The three nearest rows among all rows above each row, by straight-line distance, nearest first (none for the first four rows):
(in the rows, 128 means zero)
1: [122, 128, 129, 128, 117, 143, 118, 93, 123, 104, 157, 114, 167, 147, 125, 121, 139, 147, 148, 90, 111, 129, 122, 172, 131, 131, 126, 124, 144, 136, 119, 119, 129, 131, 149]
2: [118, 128, 115, 120, 139, 121, 107, 157, 114, 103, 156, 146, 120, 128, 123, 130, 106, 134, 109, 135, 111, 102, 159, 111, 127, 102, 144, 199, 128, 115, 106, 121, 118, 128, 126]
3: [134, 135, 127, 102, 121, 135, 125, 146, 131, 128, 100, 129, 121, 141, 120, 129, 160, 127, 122, 139, 138, 79, 120, 104, 133, 128, 124, 66, 137, 131, 120, 129, 117, 128, 105]
4: [121, 109, 130, 127, 127, 122, 114, 133, 126, 125, 120, 123, 99, 150, 134, 127, 119, 130, 124, 125, 117, 167, 115, 138, 127, 125, 94, 96, 114, 121, 145, 108, 110, 120, 128]
5: [119, 100, 134, 140, 117, 137, 119, 126, 114, 110, 132, 148, 142, 138, 121, 129, 109, 119, 152, 100, 128, 157, 150, 143, 129, 138, 134, 106, 102, 132, 121, 135, 130, 131, 115]
4 1 3
6: [146, 141, 141, 127, 115, 114, 159, 113, 121, 150, 116, 149, 124, 141, 130, 129, 183, 129, 130, 145, 134, 139, 92, 113, 110, 133, 131, 94, 131, 126, 146, 136, 148, 141, 142]
3 4 5
7: [134, 133, 150, 127, 112, 144, 139, 127, 120, 152, 112, 140, 131, 133, 119, 141, 144, 126, 113, 125, 142, 103, 97, 124, 115, 122, 143, 49, 132, 132, 135, 130, 135, 130, 128]
3 6 4
8: [125, 112, 115, 124, 131, 126, 141, 150, 123, 150, 128, 126, 114, 165, 137, 116, 100, 135, 114, 121, 129, 139, 176, 97, 135, 129, 130, 105, 108, 104, 145, 147, 143, 139, 124]
5 4 3
9: [119, 146, 147, 130, 117, 122, 131, 148, 131, 128, 142, 147, 137, 149, 124, 136, 68, 121, 131, 133, 130, 123, 146, 110, 135, 97, 162, 113, 124, 106, 111, 145, 118, 127, 126]
8 5 2
10: [126, 121, 147, 125, 128, 147, 118, 127, 133, 151, 141, 130, 106, 147, 107, 137, 142, 120, 135, 142, 125, 152, 171, 146, 126, 137, 128, 82, 108, 123, 130, 124, 123, 130, 112]
5 4 8
11: [129, 122, 131, 128, 122, 123, 140, 149, 119, 133, 121, 134, 110, 118, 140, 127, 167, 125, 134, 135, 131, 117, 212, 88, 105, 129, 123, 65, 114, 147, 115, 95, 109, 129, 118]
10 3 8
12: [117, 136, 151, 109, 127, 144, 131, 152, 119, 151, 129, 124, 82, 136, 118, 143, 185, 109, 120, 143, 140, 123, 124, 101, 118, 131, 139, 61, 126, 132, 148, 157, 104, 123, 128]
3 7 10
13: [136, 114, 127, 127, 116, 131, 128, 131, 125, 154, 122, 105, 150, 151, 131, 112, 150, 121, 133, 162, 124, 148, 182, 115, 136, 136, 118, 133, 115, 137, 137, 162, 134, 146, 114]
8 10 5
14: [111, 132, 134, 128, 112, 127, 132, 143, 152, 108, 123, 143, 111, 142, 119, 133, 58, 119, 94, 147, 126, 129, 110, 139, 117, 109, 116, 113, 128, 117, 115, 113, 90, 128, 147]
9 4 5
15: [128, 131, 137, 116, 132, 153, 131, 154, 118, 121, 121, 134, 134, 99, 147, 110, 121, 124, 130, 122, 126, 90, 130, 106, 125, 132, 142, 95, 138, 131, 97, 137, 140, 135, 117]
3 7 9
16: [117, 119, 118, 146, 128, 132, 139, 131, 107, 150, 129, 102, 140, 148, 126, 109, 115, 140, 145, 143, 126, 136, 184, 109, 144, 139, 146, 146, 102, 142, 113, 127, 121, 162, 138]
13 8 5
17: [123, 102, 89, 138, 116, 133, 149, 103, 146, 144, 78, 133, 136, 162, 120, 120, 76, 123, 144, 91, 126, 110, 204, 155, 151, 130, 123, 146, 120, 113, 129, 117, 158, 103, 112]
8 5 16
18: [123, 125, 121, 128, 149, 145, 110, 141, 126, 124, 191, 135, 130, 101, 130, 121, 142, 139, 123, 134, 115, 157, 108, 99, 114, 139, 156, 210, 131, 148, 130, 118, 132, 125, 139]
2 16 1
19: [127, 142, 108, 141, 137, 124, 108, 84, 151, 130, 100, 135, 174, 99, 121, 133, 162, 130, 152, 137, 131, 127, 122, 150, 143, 138, 118, 161, 136, 163, 128, 120, 136, 138, 121]
1 13 5
20: [96, 123, 100, 120, 148, 128, 121, 110, 137, 108, 144, 117, 150, 104, 143, 146, 202, 118, 112, 142, 122, 139, 102, 101, 146, 123, 98, 230, 146, 154, 99, 103, 132, 112, 131]
18 19 2
21: [125, 121, 147, 120, 108, 102, 121, 167, 144, 121, 95, 112, 130, 162, 139, 163, 92, 135, 150, 142, 123, 143, 206, 141, 116, 129, 129, 48, 108, 130, 134, 81, 119, 112, 122]
10 11 4
22: [127, 142, 127, 132, 118, 130, 124, 114, 135, 150, 119, 134, 145, 119, 126, 150, 99, 135, 136, 124, 128, 136, 113, 154, 118, 113, 150, 126, 127, 124, 128, 128, 131, 134, 135]
9 5 1
23: [128, 132, 164, 119, 143, 137, 114, 127, 128, 127, 240, 138, 172, 155, 121, 114, 32, 121, 136, 130, 96, 119, 102, 105, 137, 134, 132, 255, 142, 128, 126, 187, 126, 134, 124]
18 2 9
24: [120, 138, 128, 124, 122, 130, 150, 133, 139, 149, 129, 147, 154, 123, 125, 120, 96, 130, 123, 147, 126, 101, 120, 124, 136, 128, 142, 137, 129, 137, 126, 142, 136, 140, 131]
22 9 15
25: [117, 119, 133, 127, 122, 124, 126, 124, 112, 145, 142, 132, 141, 174, 152, 123, 204, 123, 170, 137, 99, 125, 182, 145, 122, 146, 132, 122, 124, 144, 141, 146, 120, 139, 130]
13 10 16
26: [132, 135, 122, 121, 135, 142, 134, 138, 106, 127, 149, 140, 159, 135, 132, 129, 83, 126, 145, 144, 137, 119, 116, 104, 133, 135, 100, 200, 123, 132, 135, 153, 111, 141, 122]
24 2 18
27: [139, 155, 195, 128, 119, 130, 99, 122, 115, 128, 189, 151, 109, 115, 123, 133, 160, 131, 124, 195, 88, 99, 128, 131, 102, 117, 133, 48, 147, 144, 133, 161, 81, 131, 141]
12 7 10
28: [112, 110, 145, 125, 134, 163, 146, 139, 94, 135, 136, 134, 119, 165, 129, 121, 149, 139, 122, 115, 165, 101, 105, 124, 123, 151, 155, 56, 127, 126, 106, 101, 134, 156, 121]
7 3 15
29: [136, 146, 123, 126, 131, 118, 118, 133, 108, 113, 129, 120, 123, 54, 150, 128, 144, 110, 131, 124, 135, 101, 84, 114, 111, 135, 151, 172, 140, 155, 113, 144, 140, 133, 122]
15 18 24
30: [115, 126, 136, 110, 106, 139, 120, 116, 132, 109, 164, 119, 136, 144, 120, 122, 110, 131, 116, 136, 116, 103, 123, 130, 145, 120, 128, 101, 129, 128, 111, 148, 113, 134, 119]
24 9 15
31: [125, 134, 96, 121, 107, 121, 137, 158, 122, 103, 83, 117, 131, 107, 150, 147, 142, 124, 129, 145, 128, 91, 176, 122, 133, 125, 125, 125, 128, 138, 121, 114, 123, 117, 127]
15 3 11
32: [118, 142, 156, 135, 123, 106, 130, 164, 135, 141, 176, 149, 123, 116, 115, 140, 113, 114, 125, 154, 122, 129, 156, 131, 124, 120, 152, 64, 126, 124, 104, 132, 125, 107, 144]
9 10 30
33: [127, 117, 169, 137, 126, 121, 124, 190, 96, 115, 178, 144, 126, 119, 132, 129, 125, 124, 135, 136, 117, 162, 139, 118, 118, 159, 152, 87, 157, 133, 123, 138, 125, 123, 140]
32 5 15
34: [131, 117, 119, 151, 140, 150, 126, 145, 118, 111, 158, 142, 121, 110, 125, 136, 125, 126, 148, 106, 134, 147, 58, 126, 114, 126, 150, 185, 133, 114, 132, 134, 148, 132, 121]
18 29 22
35: [133, 109, 104, 130, 126, 140, 149, 120, 118, 133, 86, 114, 133, 125, 141, 100, 146, 133, 122, 123, 139, 85, 193, 120, 125, 136, 108, 93, 122, 141, 138, 135, 103, 103, 130]
31 11 3
36: [143, 119, 119, 123, 109, 132, 116, 140, 107, 131, 119, 130, 112, 69, 137, 138, 139, 112, 127, 139, 132, 119, 181, 113, 118, 132, 123, 78, 143, 144, 97, 98, 150, 149, 127]
11 15 31
37: [122, 133, 140, 134, 125, 129, 133, 126, 133, 120, 141, 127, 137, 137, 129, 122, 163, 133, 123, 145, 136, 145, 81, 126, 123, 140, 123, 131, 122, 115, 118, 95, 115, 133, 154]
6 4 22
38: [138, 127, 129, 125, 116, 123, 139, 150, 127, 104, 139, 108, 106, 146, 145, 119, 198, 130, 110, 129, 127, 85, 114, 114, 140, 146, 132, 201, 119, 102, 134, 120, 80, 116, 115]
37 2 20
39: [117, 112, 152, 121, 108, 129, 112, 141, 135, 101, 187, 142, 104, 119, 135, 117, 98, 125, 147, 153, 130, 121, 189, 124, 144, 122, 156, 82, 123, 132, 118, 145, 103, 139, 123]
32 30 9
40: [132, 144, 119, 138, 122, 113, 118, 88, 109, 130, 137, 139, 164, 161, 139, 150, 120, 136, 141, 121, 140, 152, 119, 167, 114, 117, 143, 175, 138, 121, 113, 93, 154, 119, 147]
22 1 37
41: [128, 114, 129, 143, 107, 133, 149, 128, 126, 106, 89, 119, 100, 109, 123, 123, 174, 130, 113, 130, 142, 81, 186, 142, 134, 129, 121, 81, 123, 127, 125, 81, 111, 101, 123]
35 31 11
42: [119, 126, 107, 128, 132, 142, 132, 119, 119, 147, 117, 115, 124, 158, 128, 152, 68, 135, 138, 120, 140, 124, 114, 148, 118, 149, 114, 117, 124, 117, 134, 116, 110, 125, 129]
22 4 14
43: [137, 142, 120, 108, 130, 124, 135, 100, 150, 139, 170, 121, 151, 121, 105, 118, 143, 114, 139, 136, 120, 133, 80, 138, 130, 124, 150, 255, 141, 134, 120, 148, 139, 148, 142]
18 34 26
44: [120, 142, 150, 133, 142, 134, 144, 111, 127, 149, 124, 153, 103, 118, 95, 90, 160, 124, 113, 140, 107, 132, 111, 118, 122, 133, 119, 88, 117, 122, 120, 114, 129, 154, 146]
6 37 7
45: [135, 113, 123, 139, 118, 121, 151, 115, 119, 124, 120, 108, 111, 108, 138, 134, 122, 128, 124, 118, 135, 156, 117, 113, 113, 133, 115, 144, 134, 121, 156, 106, 157, 106, 134]
4 22 37
46: [140, 130, 125, 117, 128, 138, 95, 164, 126, 140, 193, 125, 116, 121, 139, 122, 112, 130, 127, 149, 99, 130, 131, 123, 124, 130, 149, 181, 127, 149, 113, 148, 113, 133, 129]
18 2 26
47: [116, 140, 141, 113, 134, 141, 115, 142, 151, 143, 158, 149, 143, 133, 98, 135, 180, 119, 121, 130, 140, 135, 62, 133, 117, 124, 150, 166, 134, 114, 121, 119, 131, 141, 139]
37 34 18
48: [120, 120, 131, 125, 130, 125, 153, 110, 99, 128, 132, 130, 138, 162, 129, 149, 118, 122, 130, 100, 140, 148, 60, 120, 119, 140, 138, 160, 135, 107, 114, 101, 146, 152, 143]
37 34 40
49: [111, 117, 94, 131, 147, 150, 121, 132, 135, 163, 128, 124, 140, 147, 109, 125, 128, 127, 132, 99, 127, 153, 87, 139, 153, 117, 84, 143, 129, 108, 145, 125, 138, 127, 125]
4 42 22
50: [133, 144, 136, 128, 120, 143, 125, 116, 113, 124, 85, 141, 113, 92, 130, 125, 70, 130, 137, 98, 160, 108, 62, 134, 143, 123, 164, 37, 133, 125, 119, 109, 160, 146, 111]
7 15 22
51: [131, 135, 124, 145, 115, 131, 133, 124, 131, 144, 134, 130, 117, 146, 114, 122, 143, 106, 129, 125, 125, 126, 98, 125, 135, 121, 148, 143, 124, 123, 134, 172, 117, 139, 128]
24 22 30
52: [120, 133, 116, 139, 123, 128, 113, 97, 138, 114, 151, 124, 151, 131, 141, 126, 211, 138, 123, 139, 145, 162, 129, 146, 119, 119, 121, 157, 134, 141, 104, 38, 149, 104, 155]
37 40 20
53: [148, 127, 132, 142, 120, 128, 133, 152, 116, 116, 159, 133, 110, 134, 144, 148, 93, 111, 127, 140, 122, 117, 151, 111, 120, 127, 171, 189, 141, 121, 114, 187, 116, 119, 123]
46 2 9
54: [130, 122, 123, 122, 152, 119, 124, 148, 152, 128, 138, 133, 108, 116, 115, 133, 115, 138, 117, 116, 135, 116, 125, 116, 145, 121, 138, 168, 119, 119, 131, 158, 126, 137, 111]
51 24 2
55: [128, 129, 134, 122, 124, 147, 132, 142, 136, 127, 108, 129, 120, 106, 142, 123, 101, 132, 123, 130, 131, 106, 170, 129, 141, 133, 140, 76, 113, 156, 130, 164, 141, 146, 95]
15 24 8
56: [120, 133, 107, 123, 152, 125, 110, 142, 145, 133, 118, 108, 95, 94, 128, 136, 162, 133, 96, 131, 153, 102, 42, 115, 140, 114, 112, 161, 143, 139, 117, 121, 144, 140, 145]
29 47 37
57: [121, 129, 100, 129, 152, 110, 100, 95, 158, 94, 77, 109, 143, 127, 119, 140, 213, 134, 149, 107, 124, 155, 85, 135, 129, 115, 101, 143, 152, 118, 153, 82, 142, 114, 143]
19 52 37
58: [139, 155, 159, 113, 174, 122, 103, 184, 131, 160, 170, 149, 98, 159, 129, 136, 88, 116, 118, 143, 138, 137, 100, 84, 127, 126, 155, 188, 152, 97, 117, 195, 124, 135, 116]
53 54 46
59: [115, 115, 119, 120, 100, 128, 143, 156, 137, 104, 108, 133, 144, 138, 128, 157, 196, 121, 159, 125, 137, 110, 162, 136, 135, 133, 157, 122, 116, 111, 127, 97, 111, 123, 122]
31 41 25
60: [110, 158, 137, 152, 144, 125, 118, 135, 129, 144, 109, 136, 105, 99, 115, 126, 73, 140, 135, 158, 124, 118, 135, 149, 130, 125, 127, 47, 135, 161, 123, 142, 137, 136, 126]
55 32 22
61: [118, 135, 142, 150, 121, 147, 149, 152, 133, 111, 120, 119, 122, 139, 151, 137, 167, 129, 98, 134, 108, 127, 125, 104, 129, 114, 139, 180, 135, 127, 140, 106, 116, 116, 133]
38 37 45
62: [130, 116, 119, 129, 147, 139, 105, 148, 142, 131, 157, 143, 113, 104, 143, 138, 177, 125, 125, 129, 138, 115, 127, 137, 127, 127, 138, 194, 139, 133, 114, 154, 132, 132, 125]
54 18 46
63: [131, 141, 126, 108, 138, 124, 137, 123, 155, 157, 51, 118, 151, 181, 122, 138, 194, 125, 138, 139, 150, 112, 145, 121, 132, 117, 90, 71, 145, 140, 130, 147, 161, 125, 120]
3 6 7
64: [117, 139, 131, 125, 147, 128, 124, 130, 127, 128, 134, 132, 128, 108, 125, 134, 135, 119, 114, 145, 121, 131, 112, 133, 119, 133, 132, 102, 126, 147, 118, 100, 130, 154, 146]
37 44 22
65: [125, 122, 124, 128, 128, 116, 142, 92, 108, 140, 129, 128, 86, 145, 130, 116, 42, 125, 92, 111, 118, 122, 79, 138, 122, 127, 111, 147, 119, 116, 129, 128, 138, 137, 149]
42 14 48
66: [144, 130, 141, 114, 125, 134, 138, 130, 130, 125, 132, 123, 134, 83, 126, 115, 85, 127, 131, 114, 152, 97, 167, 135, 141, 138, 145, 112, 120, 142, 123, 153, 108, 151, 102]
55 15 24
67: [123, 110, 145, 135, 138, 114, 125, 109, 121, 153, 129, 124, 122, 170, 115, 120, 86, 125, 147, 132, 122, 135, 194, 185, 129, 122, 126, 110, 109, 142, 135, 138, 109, 133, 145]
10 5 16
68: [130, 130, 134, 136, 110, 143, 129, 174, 152, 149, 116, 131, 144, 162, 131, 101, 106, 126, 159, 120, 138, 103, 224, 135, 162, 148, 138, 166, 103, 121, 117, 141, 117, 164, 126]
16 13 8
69: [111, 146, 153, 122, 102, 139, 124, 128, 141, 109, 171, 143, 146, 86, 114, 131, 109, 124, 136, 139, 126, 145, 51, 122, 143, 139, 152, 155, 145, 124, 117, 143, 118, 149, 141]
34 47 37
70: [111, 114, 108, 125, 104, 116, 134, 164, 126, 150, 101, 136, 136, 163, 117, 118, 69, 128, 145, 144, 118, 146, 224, 137, 161, 141, 109, 72, 126, 134, 137, 120, 130, 118, 135]
21 8 67
71: [140, 140, 166, 128, 141, 141, 143, 141, 115, 146, 164, 138, 124, 168, 126, 147, 138, 142, 146, 127, 138, 115, 125, 117, 118, 126, 159, 95, 141, 142, 101, 150, 160, 133, 129]
7 28 15
72: [144, 136, 136, 129, 109, 127, 153, 135, 136, 132, 128, 127, 153, 164, 133, 149, 195, 125, 143, 139, 150, 97, 199, 115, 120, 126, 146, 139, 109, 123, 122, 138, 115, 130, 120]
59 25 13
73: [132, 135, 131, 132, 137, 119, 130, 125, 131, 119, 163, 150, 129, 112, 120, 117, 89, 129, 131, 132, 104, 138, 91, 130, 115, 125, 138, 115, 132, 143, 120, 114, 133, 134, 142]
64 22 24
74: [141, 125, 119, 152, 129, 113, 129, 145, 109, 149, 133, 106, 131, 157, 139, 125, 47, 115, 152, 146, 136, 138, 154, 136, 127, 128, 122, 126, 108, 128, 144, 107, 121, 134, 148]
42 67 16
75: [121, 132, 137, 122, 118, 147, 131, 137, 106, 109, 143, 132, 156, 127, 129, 140, 149, 130, 121, 162, 111, 131, 193, 115, 113, 140, 106, 75, 148, 143, 103, 80, 112, 122, 146]
11 36 64
76: [146, 128, 136, 129, 116, 142, 137, 142, 138, 123, 157, 129, 104, 145, 124, 138, 138, 121, 96, 155, 126, 88, 126, 98, 135, 129, 124, 218, 135, 115, 129, 138, 97, 119, 143]
38 61 2
77: [133, 126, 131, 142, 122, 154, 146, 133, 115, 138, 131, 135, 134, 115, 133, 136, 147, 143, 148, 130, 126, 115, 130, 93, 114, 122, 134, 47, 165, 144, 121, 96, 157, 158, 116]
7 15 36
78: [113, 123, 147, 144, 100, 140, 136, 125, 103, 162, 119, 122, 110, 126, 121, 108, 156, 121, 106, 126, 137, 151, 127, 129, 127, 134, 133, 38, 100, 143, 145, 123, 117, 136, 106]
7 10 12
79: [120, 116, 117, 120, 143, 139, 139, 106, 110, 151, 130, 134, 127, 150, 118, 101, 185, 135, 118, 103, 132, 148, 41, 128, 139, 137, 110, 155, 138, 105, 120, 190, 148, 146, 150]
51 49 47
80: [130, 129, 127, 123, 141, 131, 128, 136, 109, 157, 110, 135, 145, 132, 134, 144, 55, 130, 126, 117, 127, 116, 64, 97, 114, 135, 141, 120, 144, 129, 121, 131, 171, 132, 129]
24 22 73
81: [124, 123, 139, 124, 119, 133, 156, 128, 115, 156, 110, 117, 111, 184, 111, 116, 110, 124, 133, 111, 113, 120, 172, 127, 143, 143, 121, 44, 114, 128, 122, 133, 117, 133, 117]
10 8 78
82: [104, 131, 147, 127, 155, 128, 124, 172, 144, 138, 132, 135, 117, 128, 108, 137, 202, 120, 118, 134, 148, 110, 133, 130, 157, 125, 133, 144, 127, 119, 118, 153, 101, 150, 111]
62 54 51
83: [134, 142, 138, 131, 110, 137, 131, 140, 102, 112, 111, 130, 154, 121, 152, 121, 67, 111, 164, 138, 127, 128, 178, 126, 111, 125, 156, 84, 113, 116, 118, 117, 145, 136, 128]
9 5 74
84: [147, 107, 141, 120, 123, 125, 130, 146, 116, 106, 128, 136, 133, 118, 125, 130, 124, 134, 131, 96, 132, 127, 77, 101, 121, 123, 112, 131, 138, 99, 143, 135, 137, 101, 117]
45 34 54
85: [133, 136, 145, 114, 103, 139, 121, 132, 113, 118, 143, 131, 94, 109, 117, 137, 65, 132, 145, 151, 139, 133, 147, 135, 102, 143, 160, 85, 143, 112, 122, 104, 121, 103, 137]
83 32 9
86: [122, 115, 96, 139, 111, 138, 100, 122, 116, 111, 102, 116, 145, 103, 147, 123, 99, 145, 152, 104, 149, 129, 193, 145, 145, 124, 126, 113, 123, 146, 150, 105, 125, 117, 115]
5 31 35
87: [128, 117, 137, 142, 120, 129, 125, 151, 117, 124, 147, 145, 105, 139, 133, 123, 118, 127, 130, 131, 140, 83, 208, 131, 129, 122, 149, 111, 101, 135, 121, 161, 116, 141, 128]
39 55 66
88: [128, 137, 147, 105, 129, 118, 122, 137, 126, 134, 158, 125, 113, 119, 130, 123, 54, 135, 135, 150, 106, 147, 157, 144, 114, 124, 139, 114, 144, 140, 131, 134, 119, 125, 132]
85 73 9
89: [137, 147, 140, 126, 129, 113, 136, 147, 131, 98, 169, 138, 117, 113, 129, 141, 179, 114, 115, 123, 129, 70, 86, 108, 152, 118, 157, 255, 112, 97, 116, 166, 90, 126, 119]
38 76 62
90: [122, 116, 155, 153, 119, 124, 132, 119, 130, 98, 151, 141, 155, 97, 145, 138, 190, 114, 130, 141, 121, 138, 119, 132, 128, 133, 141, 159, 135, 133, 96, 74, 125, 129, 135]
37 52 61
91: [135, 150, 122, 126, 138, 145, 116, 120, 113, 164, 140, 146, 122, 104, 132, 107, 107, 120, 106, 143, 120, 77, 87, 119, 139, 139, 141, 110, 124, 156, 128, 134, 129, 149, 125]
24 64 15
92: [132, 149, 121, 160, 124, 119, 146, 130, 140, 131, 113, 113, 151, 175, 145, 114, 121, 116, 131, 135, 129, 147, 119, 137, 106, 123, 128, 167, 118, 123, 132, 154, 129, 127, 140]
51 22 24
93: [133, 112, 153, 132, 110, 133, 123, 109, 131, 75, 140, 122, 122, 123, 129, 136, 156, 134, 130, 141, 120, 157, 179, 140, 104, 141, 134, 68, 150, 123, 120, 90, 97, 91, 126]
75 10 41
94: [134, 130, 162, 132, 133, 134, 138, 123, 111, 97, 167, 137, 116, 74, 124, 154, 67, 128, 109, 106, 127, 134, 5, 111, 106, 123, 146, 124, 146, 120, 103, 55, 120, 140, 131]
73 69 48
95: [109, 138, 161, 123, 118, 114, 138, 151, 127, 121, 147, 133, 157, 146, 126, 135, 84, 121, 120, 138, 126, 112, 118, 111, 121, 135, 138, 102, 132, 118, 130, 133, 122, 142, 115]
9 24 30
96: [143, 156, 123, 121, 138, 125, 119, 108, 107, 111, 144, 130, 146, 94, 131, 156, 152, 126, 144, 129, 140, 110, 38, 129, 127, 105, 148, 204, 164, 130, 114, 124, 162, 132, 149]
29 34 43
97: [127, 117, 146, 127, 137, 145, 123, 130, 129, 157, 123, 137, 95, 106, 127, 137, 146, 126, 124, 128, 141, 129, 112, 136, 123, 119, 143, 117, 147, 127, 135, 149, 148, 127, 126]
51 22 64
98: [142, 132, 145, 130, 130, 131, 115, 116, 114, 129, 136, 134, 114, 74, 129, 110, 134, 125, 125, 138, 108, 148, 158, 121, 123, 130, 143, 90, 131, 137, 122, 116, 133, 140, 126]
36 64 15
